B =
[[23, -34, -21, -11],
 [13, -7, 1, 4],
 [-2, -2, -6, -7],
 [-15, 1, -13, -16],
 [17, 9, 24, 26],
 [11, -3, 4, 8],
 [20, -21, -10, -3],
 [26, -39, -24, -12],
 [-13, 1, -12, -13],
 [17, -23, -14, -6],
 [-18, 31, 18, 10],
 [-4, 22, 20, 16],
 [7, 10, 15, 16]]
B[0,0]	23
B[1,3]	4
B[0]	[23, -34, -21, -11]
B[11,0]	-4
B[8,3]	-13
B[5,2]	4
B[:, 3]	[-11, 4, -7, -16, 26, 8, -3, -12, -13, -6, 10, 16, 16]
B[7,0]	26
B[4,1]	9
B[3,1]	1
B[10,0]	-18
B[9,3]	-6
B[2,1]	-2
B[7,1]	-39
B[7,2]	-24
B[3,2]	-13
B[12,2]	15
B[:, 0]	[23, 13, -2, -15, 17, 11, 20, 26, -13, 17, -18, -4, 7]
B[6]	[20, -21, -10, -3]
B[5,1]	-3
B[8]	[-13, 1, -12, -13]
B[7]	[26, -39, -24, -12]
B[4,0]	17
B[8,0]	-13
B[11]	[-4, 22, 20, 16]
B[5,0]	11
B[4,2]	24
B[0,3]	-11
B[9,2]	-14

A = [[-12, -11, -4, -10, 4, 49, -39, 8, -32, -4, 1, 19, 20, 29, 16, 19], [-16, -6, -6, 5, 4, 22, -26, 11, -10, -10, -9, -9, -11, 19, 14, 8], [-18, -7, -25, 18, -1, 13, -13, 2, -3, -15, -8, -14, -36, 15, 2, 3], [16, 25, -50, 12, 32, 8, 7, 9, -1, 0, -6, 23, -9, -2, 39, 21], [-16, 5, -23, -6, -5, 34, -18, -17, -23, -20, -6, 12, -12, 22, -33, 20], [-22, -11, -14, 0, -18, 43, -32, 3, -29, -2, 7, 34, -2, 28, -6, 15], [-11, -6, -14, 11, 21, 18, -32, -4, -15, -4, -29, 4, 2, 16, 0, 0]]
A[0,0] -> -12
A[-2] -> [-22, -11, -14, 0, -18, 43, -32, 3, -29, -2, 7, 34, -2, 28, -6, 15]
A[-6,-13] -> 5
A[:, 8] -> [-32, -10, -3, -1, -23, -29, -15]
A[-1,-2] -> 0
A[-6,9] -> -10
A[:, 6] -> [-39, -26, -13, 7, -18, -32, -32]
A[-4,-8] -> -1
A[:, -9] -> [8, 11, 2, 9, -17, 3, -4]
A[:, -6] -> [1, -9, -8, -6, -6, 7, -29]
A[2,9] -> -15
A[-4,-6] -> -6
A[2,-8] -> -3
A[:, -7] -> [-4, -10, -15, 0, -20, -2, -4]
A[4] -> [-16, 5, -23, -6, -5, 34, -18, -17, -23, -20, -6, 12, -12, 22, -33, 20]
A[-1,-7] -> -4
A[-3,12] -> -12
A[3] -> [16, 25, -50, 12, 32, 8, 7, 9, -1, 0, -6, 23, -9, -2, 39, 21]
A[-5,0] -> -18
A[0] -> [-12, -11, -4, -10, 4, 49, -39, 8, -32, -4, 1, 19, 20, 29, 16, 19]
A[-3,2] -> -23
A[0,4] -> 4
A[0,12] -> 20
A[5,3] -> 0
A[6,-9] -> -4
A[-2,11] -> 34
A[0,-8] -> -32
A[3,-15] -> 25
A[-3,3] -> -6
A[-4,12] -> -9
A[-4,-7] -> 0
A[:, 3] -> [-10, 5, 18, 12, -6, 0, 11]
A[4,14] -> -33
A[-7,15] -> 19

M =
[4705 6093 5048 4820 4012 6504 5940 3117 5884 6963 5748 5794 6007 8111
 5190]
M[0] -> 4705
M[2] -> 5048
M[-10] -> 6504
M[12] -> 6007
M[-4] -> 5794
M[-14] -> 6093
